Below are the code and all the weights of a small trained network. Each question names an input and a class and asks about switching units off, where a switched-off unit gives its printed mean instead of its output.

import numpy as np


def w(rows, s, z=0):
    codes = np.array(rows[::2]) - 128.0
    scale = np.full(codes.shape[1], s)
    scale[-1] = z or s
    return codes * scale


def norm(h):
    return h / np.sqrt((h * h).mean(-1, keepdims=True) + 1e-5)


def f(y):
    return y / 2 * (1 + np.tanh(0.7978845608 * (y + 0.044715 * y**3)))


def log_softmax(a):
    a = a - a.max(-1, keepdims=True)
    return a - np.log(np.exp(a).sum(-1, keepdims=True))


def net(x, mask):
    res = np.array(x, float).reshape(1, 6) / 4 @ E
    u = 0
    for l in range(4):
        y = f(norm(res) @ A[l][:, :-1].T + A[l][:, -1])
        res = res + np.where(mask[u : u + 14], y, B[l][:, -1]) @ B[l][:, :-1]
        u += 14
    return log_softmax(norm(res)[-1] @ U[:, :-1].T + U[:, -1])


A, B = {}, {}
E = w([
[102,127,112,196,123,136,224,138,115,9,92],'x0',
[186,175,154,160,52,161,144,144,160,143,118],'x1',
[148,89,147,62,140,163,177,153,131,138,93],'x2',
[74,128,123,100,108,254,85,72,140,97,122],'x3',
[171,174,27,130,170,160,90,180,78,129,81],'x4',
[116,121,199,151,144,166,111,203,53,112,177],'x5',
],0.0062)
A[0] = w([
[214,156,159,188,192,42,177,185,159,142,130,52],'0.n0',
[145,79,84,215,53,146,242,96,32,55,124,31],'0.n1',
[51,114,39,76,255,98,98,165,100,99,129,82],'0.n2',
[79,27,156,97,173,76,147,52,131,106,219,95],'0.n3',
[158,52,153,40,167,198,241,184,149,173,48,67],'0.n4',
[148,115,125,139,169,136,178,118,151,21,96,27],'0.n5',
[115,121,183,130,138,170,122,235,59,94,228,1],'0.n6',
[171,213,78,116,53,168,92,170,63,159,58,20],'0.n7',
[140,126,127,160,141,121,189,97,110,8,104,43],'0.n8',
[45,189,74,253,47,53,14,98,112,112,176,51],'0.n9',
[148,177,82,105,144,87,165,42,215,128,80,47],'0.n10',
[110,133,127,119,101,237,91,64,146,75,128,77],'0.n11',
[187,144,235,164,180,181,111,173,52,109,210,117],'0.n12',
[145,173,69,81,108,79,171,34,201,154,56,84],'0.n13',
],0.0043,0.0045)
B[0] = w([
[72,182,115,82,94,111,128,95,38,116,158,189],'0.n0',
[102,171,175,117,192,114,72,160,176,110,69,180],'0.n1',
[140,50,150,203,134,138,116,87,111,149,108,220],'0.n2',
[174,81,124,173,135,151,101,105,86,124,89,215],'0.n3',
[121,179,118,123,218,166,187,108,140,142,225,205],'0.n4',
[120,166,142,142,147,113,79,155,167,166,113,124],'0.n5',
[129,88,101,160,77,142,119,192,158,87,209,164],'0.n6',
[152,40,147,172,130,124,132,66,93,109,132,156],'0.n7',
[135,141,161,91,151,110,64,145,158,126,94,154],'0.n8',
[167,153,143,87,255,193,208,88,149,134,211,189],'0.n9',
[114,95,99,134,105,130,103,198,142,85,191,161],'0.n10',
[67,179,112,111,94,127,131,91,65,132,132,207],'0.n11',
[109,90,60,76,113,122,102,156,174,84,167,254],'0.n12',
[106,77,97,129,126,142,92,220,151,78,209,216],'0.n13',
],0.0067,0.0023)
A[1] = w([
[180,146,59,167,169,169,154,171,89,149,106,55],'1.n0',
[234,198,158,144,66,161,130,136,166,93,130,82],'1.n1',
[156,184,151,153,65,143,150,142,149,154,111,51],'1.n2',
[146,140,19,170,136,151,99,168,58,152,88,90],'1.n3',
[145,175,120,155,2,157,136,194,145,149,147,121],'1.n4',
[144,104,135,148,109,134,138,125,149,103,165,123],'1.n5',
[51,106,226,187,108,87,151,89,199,156,170,88],'1.n6',
[112,155,87,84,101,70,144,139,115,109,122,3],'1.n7',
[135,39,212,152,37,115,176,67,144,119,146,57],'1.n8',
[196,254,171,160,92,161,144,104,143,132,178,91],'1.n9',
[220,124,165,64,111,148,36,126,142,216,131,90],'1.n10',
[210,136,72,162,153,158,96,129,65,118,76,27],'1.n11',
[48,97,217,100,106,92,179,107,168,143,164,90],'1.n12',
[206,149,149,144,60,182,187,161,155,155,102,68],'1.n13',
],0.0056,0.0045)
B[1] = w([
[189,126,148,96,120,135,111,63,109,89,130,184],'1.n0',
[67,19,117,199,189,107,130,97,115,138,119,169],'1.n1',
[110,83,122,103,165,89,140,61,94,131,66,104],'1.n2',
[211,68,204,119,73,149,97,79,121,68,133,254],'1.n3',
[64,18,144,149,156,121,130,114,98,136,155,220],'1.n4',
[132,136,94,115,151,130,106,155,105,129,116,161],'1.n5',
[254,136,91,122,150,168,81,122,82,92,88,230],'1.n6',
[110,144,96,102,117,99,130,138,116,157,91,76],'1.n7',
[234,111,97,152,134,159,97,115,75,96,89,203],'1.n8',
[74,84,94,146,193,104,117,94,93,127,145,192],'1.n9',
[101,174,198,162,163,92,91,156,215,99,62,245],'1.n10',
[218,103,140,135,126,151,103,88,125,123,101,166],'1.n11',
[235,155,80,124,129,161,76,124,95,107,101,223],'1.n12',
[81,20,144,125,210,112,175,69,111,159,118,138],'1.n13',
],0.0061,0.0022)
A[2] = w([
[120,183,105,188,112,145,231,172,140,54,31,92],'2.n0',
[201,126,121,108,85,173,80,92,85,37,91,87],'2.n1',
[153,134,18,99,97,83,180,66,237,126,116,87],'2.n2',
[217,99,133,64,136,173,153,124,103,126,89,55],'2.n3',
[154,162,138,111,68,6,199,170,68,187,129,68],'2.n4',
[164,87,121,140,133,18,126,150,73,137,128,109],'2.n5',
[139,168,152,102,104,115,54,140,159,254,140,93],'2.n6',
[195,178,138,156,191,83,207,129,111,166,200,71],'2.n7',
[30,165,129,108,30,179,113,79,84,171,113,70],'2.n8',
[52,34,151,133,164,76,114,96,29,158,88,83],'2.n9',
[133,108,13,115,94,93,140,61,206,145,74,100],'2.n10',
[88,154,134,120,146,173,173,48,93,159,188,114],'2.n11',
[106,45,140,151,210,163,87,111,109,151,102,105],'2.n12',
[141,100,159,18,147,181,255,175,152,184,103,2],'2.n13',
],0.0059,0.0034)
B[2] = w([
[59,77,206,73,199,62,40,87,132,206,111,174],'2.n0',
[200,153,153,120,74,75,117,130,136,231,105,255],'2.n1',
[101,122,194,122,128,179,111,186,23,114,229,158],'2.n2',
[181,183,106,200,135,137,61,87,118,115,142,176],'2.n3',
[58,183,87,47,40,205,167,99,78,71,57,153],'2.n4',
[107,174,109,117,38,211,171,76,141,123,80,209],'2.n5',
[51,103,177,146,186,64,128,86,76,2,81,173],'2.n6',
[120,185,95,125,98,181,144,83,170,123,126,165],'2.n7',
[101,178,74,99,72,151,178,152,84,124,48,154],'2.n8',
[95,82,58,186,95,71,211,100,191,124,109,175],'2.n9',
[122,55,212,120,114,161,162,222,63,105,204,161],'2.n10',
[161,195,81,147,106,91,161,131,154,147,110,164],'2.n11',
[124,113,88,178,96,113,237,102,153,153,112,214],'2.n12',
[138,203,85,175,185,151,201,87,163,37,203,149],'2.n13',
],0.0064,0.0044)
A[3] = w([
[123,77,108,146,73,150,116,254,150,65,188,46],'3.n0',
[118,196,140,132,154,141,158,106,86,142,148,85],'3.n1',
[175,181,113,129,226,140,157,113,153,124,179,32],'3.n2',
[93,182,126,130,51,189,113,135,165,185,83,119],'3.n3',
[101,143,74,114,117,194,91,90,110,162,105,3],'3.n4',
[98,150,146,217,159,99,97,103,52,135,189,90],'3.n5',
[160,179,101,132,172,96,143,60,182,151,33,140],'3.n6',
[78,132,208,98,191,58,58,137,195,123,55,30],'3.n7',
[134,89,40,171,77,114,169,111,154,140,171,68],'3.n8',
[151,209,99,128,190,131,129,102,198,123,214,40],'3.n9',
[32,152,75,88,147,130,104,165,179,97,87,134],'3.n10',
[76,178,98,96,52,198,147,125,108,142,71,24],'3.n11',
[104,93,132,62,105,132,94,189,129,143,188,44],'3.n12',
[107,35,95,178,134,138,175,96,148,143,105,24],'3.n13',
],0.0065,0.0029)
B[3] = w([
[127,111,158,96,90,124,83,169,112,255,196,220],'3.n0',
[129,150,85,104,146,131,118,147,171,137,144,142],'3.n1',
[146,158,99,127,164,178,120,71,174,131,197,161],'3.n2',
[145,149,86,86,124,30,178,152,142,154,127,166],'3.n3',
[126,119,153,129,114,80,179,103,93,19,130,143],'3.n4',
[114,103,138,38,140,174,192,104,150,105,135,154],'3.n5',
[110,87,141,112,99,152,93,206,105,138,204,253],'3.n6',
[52,188,178,191,198,117,129,168,119,123,50,229],'3.n7',
[102,126,148,122,147,120,111,166,190,147,96,206],'3.n8',
[150,174,113,177,173,158,161,162,164,154,145,171],'3.n9',
[200,152,140,146,108,81,107,131,130,175,98,199],'3.n10',
[121,161,122,40,79,57,162,145,122,84,126,186],'3.n11',
[86,103,158,150,111,142,110,170,92,149,150,164],'3.n12',
[105,104,102,146,88,44,137,130,185,157,132,190],'3.n13',
],0.0075,0.0038)
U = w([
[63,143,207,146,197,100,83,141,116,98,36,131],'0',
[252,101,126,137,100,141,69,82,85,124,88,128],'1',
[89,80,155,89,84,149,116,221,84,149,209,128],'2',
[96,195,73,50,52,88,186,111,104,80,60,128],'3',
[95,56,76,186,127,93,179,92,183,147,99,131],'4',
[136,193,102,128,213,190,169,97,161,104,180,128],'5',
[140,186,106,149,105,93,106,191,186,208,105,126],'6',
[119,146,76,131,123,157,111,164,146,128,73,3],'7',
],0.016,0.057)

Each question gives the input, the list of numbers given to net, and the class t.
The units are the neurons (one row each of A and B). Each row of codes is followed by its name. A weight is (code - 128) times the scale printed after its matrix; where a second scale follows, it is the last column's (A, B and U).
mask holds one flag per neuron, layer by layer. A switched-off neuron (its flag False) gives its mean, the last column of its row in B, instead of its output. The means were averaged over made-up inputs and are rounded, as every weight is.
A unit's drop is (log p(t) with every unit on - log p(t) with that unit switched off) / (log p(t) with every unit on - log p(t) with every unit switched off).
The circuit of an input: a set's keep is (log p(t) with only the set's units on - log p(t) with every unit switched off) / (log p(t) with every unit on - log p(t) with every unit switched off). Starting from the 12 units with the biggest drops (on a tie, the unit counted first), units are removed one at a time, each time the one whose removal leaves the highest keep (on an exact tie, the one counted first), for as long as the keep stays at least 0.8.
circuit, biggest first: the units of the circuit, biggest drop first
most important unit: the unit with the biggest drop
top k neurons: the k neurons with the biggest drops, biggest first
top k neurons in layer l: the k neurons of layer l with the biggest drops, biggest first
input [-5,0,-6,-8,8,-5], class 1: most important unit -> 1.n3
input [-7,-4,-5,-6,-2,-4], class 0: top 2 neurons -> (2.n6; 1.n10)
input [1,-2,-2,2,-8,-7], class 1: top 2 neurons -> (1.n8; 1.n6)
input [-7,-7,7,5,-1,4], class 0: circuit, biggest first -> (1.n10; 3.n7)
input [-7,2,3,2,-7,7], class 0: circuit, biggest first -> (1.n10; 2.n6)
input [-1,-7,7,-6,-6,1], class 4: top 2 neurons -> (0.n3; 2.n9)
input [-8,-6,-2,1,-8,-4], class 0: circuit, biggest first -> (2.n6; 3.n7)
input [-2,4,7,8,-8,-7], class 1: top 2 neurons -> (1.n8; 1.n12)
input [-1,8,-4,3,-6,-1], class 4: top 3 neurons -> (1.n9; 1.n1; 1.n4)
input [-7,-1,-8,-6,3,-1], class 5: top 2 neurons -> (0.n9; 2.n7)
input [-7,1,8,-5,-5,-6], class 5: circuit, biggest first -> (0.n4; 2.n13; 3.n2)
input [-7,-2,1,-8,4,-7], class 3: circuit, biggest first -> (2.n4; 2.n5; 2.n6)
input [2,5,4,-6,-5,-2], class 3: top 2 neurons in layer 2 -> (2.n5; 2.n4)
input [5,-6,0,4,-6,-7], class 2: circuit, biggest first -> (2.n10; 2.n2)
input [-2,-2,5,3,-5,-1], class 1: most important unit -> 1.n12
input [-6,3,-4,0,3,6], class 0: top 2 neurons -> (1.n10; 2.n6)
input [-4,7,4,-7,-4,-7], class 2: top 2 neurons -> (0.n13; 2.n10)
input [0,1,8,-6,4,-6], class 5: circuit, biggest first -> (0.n4; 2.n13)
input [4,-5,-2,-7,-8,-8], class 1: top 4 neurons -> (1.n6; 1.n8; 0.n12; 1.n12)
input [-1,-2,-2,8,-8,-3], class 1: circuit, biggest first -> (1.n6)
input [1,-5,-6,-6,-5,1], class 3: circuit, biggest first -> (2.n5; 0.n0; 2.n4)
input [6,-4,6,1,-7,-2], class 1: circuit, biggest first -> (1.n12; 1.n8)
input [6,7,-8,2,1,-7], class 5: top 3 neurons in layer 1 -> (1.n9; 1.n1; 1.n3)
input [3,7,-3,-6,-5,3], class 4: top 4 neurons -> (1.n4; 1.n1; 1.n9; 2.n9)
input [-3,3,5,8,5,7], class 3: top 4 neurons -> (2.n8; 0.n11; 0.n13; 3.n11)
input [-7,1,7,5,-7,-1], class 0: top 4 neurons -> (1.n10; 2.n6; 3.n7; 0.n9)
input [4,5,-6,5,1,-5], class 5: circuit, biggest first -> (0.n9)
input [4,-2,-4,-3,-6,-7], class 2: top 2 neurons in layer 2 -> (2.n2; 2.n10)
